Here is a tiny trained network, its code and every weight. The questions are about switching its units off for an input and a class, where a switched-off unit gives its printed mean instead of its output.

import numpy as np


def w(rows, s, z=0):
    codes = np.array(rows[::2]) - 128.0
    scale = np.full(codes.shape[1], s)
    scale[-1] = z or s
    return codes * scale


def norm(h):
    return h / np.sqrt((h * h).mean(-1, keepdims=True) + 1e-5)


def f(y):
    return np.maximum(y, 0)


def log_softmax(a):
    a = a - a.max(-1, keepdims=True)
    return a - np.log(np.exp(a).sum(-1, keepdims=True))


def net(x, mask):
    res = np.array(x, float).reshape(1, 4) / 4 @ E
    u = 0
    for l in range(2):
        y = f(norm(res) @ A[l][:, :-1].T + A[l][:, -1])
        res = res + np.where(mask[u : u + 5], y, B[l][:, -1]) @ B[l][:, :-1]
        u += 5
    return log_softmax(norm(res)[-1] @ U[:, :-1].T + U[:, -1])


A, B = {}, {}
E = w([
[185,22,123,154,129],'x0',
[119,135,247,94,203],'x1',
[36,32,169,64,111],'x2',
[254,141,122,24,187],'x3',
],0.0089)
A[0] = w([
[5,151,72,24,70,192],'0.n1',
[183,96,44,138,74,2],'0.n2',
[108,149,93,66,74,80],'0.n3',
[177,188,108,96,87,127],'0.n4',
[91,214,147,151,158,23],'0.n5',
],0.018,0.0056)
B[0] = w([
[50,98,154,190,251,250],'0.n1',
[206,97,161,136,50,181],'0.n2',
[143,72,134,195,207,159],'0.n3',
[116,162,142,146,187,182],'0.n4',
[92,206,95,95,35,169],'0.n5',
],0.021,0.012)
A[1] = w([
[140,147,45,131,222,2],'1.n1',
[250,162,29,169,128,58],'1.n2',
[202,65,47,209,50,63],'1.n3',
[114,126,113,104,165,173],'1.n4',
[41,40,127,151,60,183],'1.n5',
],0.02,0.0033)
B[1] = w([
[109,63,176,144,125,216],'1.n1',
[5,111,90,116,143,243],'1.n2',
[247,130,109,139,102,255],'1.n3',
[124,141,144,118,75,202],'1.n4',
[48,77,145,147,169,252],'1.n5',
],0.026,0.0081)
U = w([
[115,239,133,98,141,99],'0',
[205,123,240,20,169,47],'1',
[47,72,188,137,217,233],'2',
[254,64,96,167,120,138],'3',
[135,118,30,120,136,3],'4',
],0.017,0.0048)

Each question gives the input, the list of numbers given to net, and the class t.
The units are the neurons (one row each of A and B). Each row of codes is followed by its name. A weight is (code - 128) times the scale printed after its matrix; where a second scale follows, it is the last column's (A, B and U).
mask holds one flag per neuron, layer by layer. A switched-off neuron (its flag False) gives its mean, the last column of its row in B, instead of its output. The means were averaged over made-up inputs and are rounded, as every weight is.
A unit's drop is (log p(t) with every unit on - log p(t) with that unit switched off) / (log p(t) with every unit on - log p(t) with every unit switched off).
The circuit of an input: a set's keep is (log p(t) with only the set's units on - log p(t) with every unit switched off) / (log p(t) with every unit on - log p(t) with every unit switched off). Starting from all 10 units, units are removed one at a time, each time the one whose removal leaves the highest keep (on an exact tie, the one counted first), for as long as the keep stays at least 0.8.
units of the circuit, in order: the units of the circuit, biggest drop first
most important unit: the unit with the biggest drop
top k neurons: the k neurons with the biggest drops, biggest first
top k neurons in layer l: the k neurons of layer l with the biggest drops, biggest first
drop of u: that unit's drop, to one decimal
input [2,3,-3,-1], class 0: top 3 neurons : [0.n1, 0.n2, 1.n5]
input [8,-1,0,-3], class 3: most important unit : 1.n3
input [8,-2,-5,7], class 3: top 2 neurons : [0.n2, 1.n3]
input [-2,7,-4,1], class 0: units of the circuit, in order : [0.n1, 0.n5]
input [-6,7,-7,3], class 0: top 2 neurons : [0.n5, 0.n1]
input [1,-3,-7,-5], class 4: top 2 neurons in layer 1 : [1.n2, 1.n1]
input [-7,7,1,4], class 0: top 2 neurons in layer 0 : [0.n5, 0.n1]
input [3,0,-4,-5], class 3: units of the circuit, in order : [0.n1, 1.n3]
input [2,5,3,2], class 1: top 2 neurons in layer 1 : [1.n2, 1.n5]
input [6,1,-7,3], class 4: top 4 neurons in layer 1 : [1.n2, 1.n3, 1.n5, 1.n1]
input [-1,-7,-7,6], class 4: top 4 neurons : [0.n1, 1.n2, 0.n2, 1.n3]
input [-3,-1,-3,-3], class 0: top 2 neurons in layer 0 : [0.n5, 0.n3]
input [-1,7,-8,1], class 0: units of the circuit, in order : [0.n5, 0.n1]
input [1,-8,-2,6], class 3: most important unit : 0.n2
input [4,1,-4,-2], class 3: top 2 neurons : [1.n3, 0.n1]
input [-8,6,-2,4], class 0: top 2 neurons in layer 0 : [0.n5, 0.n1]
input [-4,7,0,-2], class 0: top 3 neurons in layer 1 : [1.n1, 1.n2, 1.n5]
input [6,-2,4,0], class 3: top 2 neurons : [0.n1, 1.n3]
input [2,2,1,3], class 1: top 2 neurons in layer 0 : [0.n1, 0.n2]
input [-7,3,-5,-5], class 0: units of the circuit, in order : [0.n5]
input [-5,1,-8,-1], class 0: drop of 0.n5 : 0.6
input [0,5,3,3], class 1: drop of 1.n5 : 0.4
input [4,0,-6,-3], class 3: drop of 1.n3 : 0.9
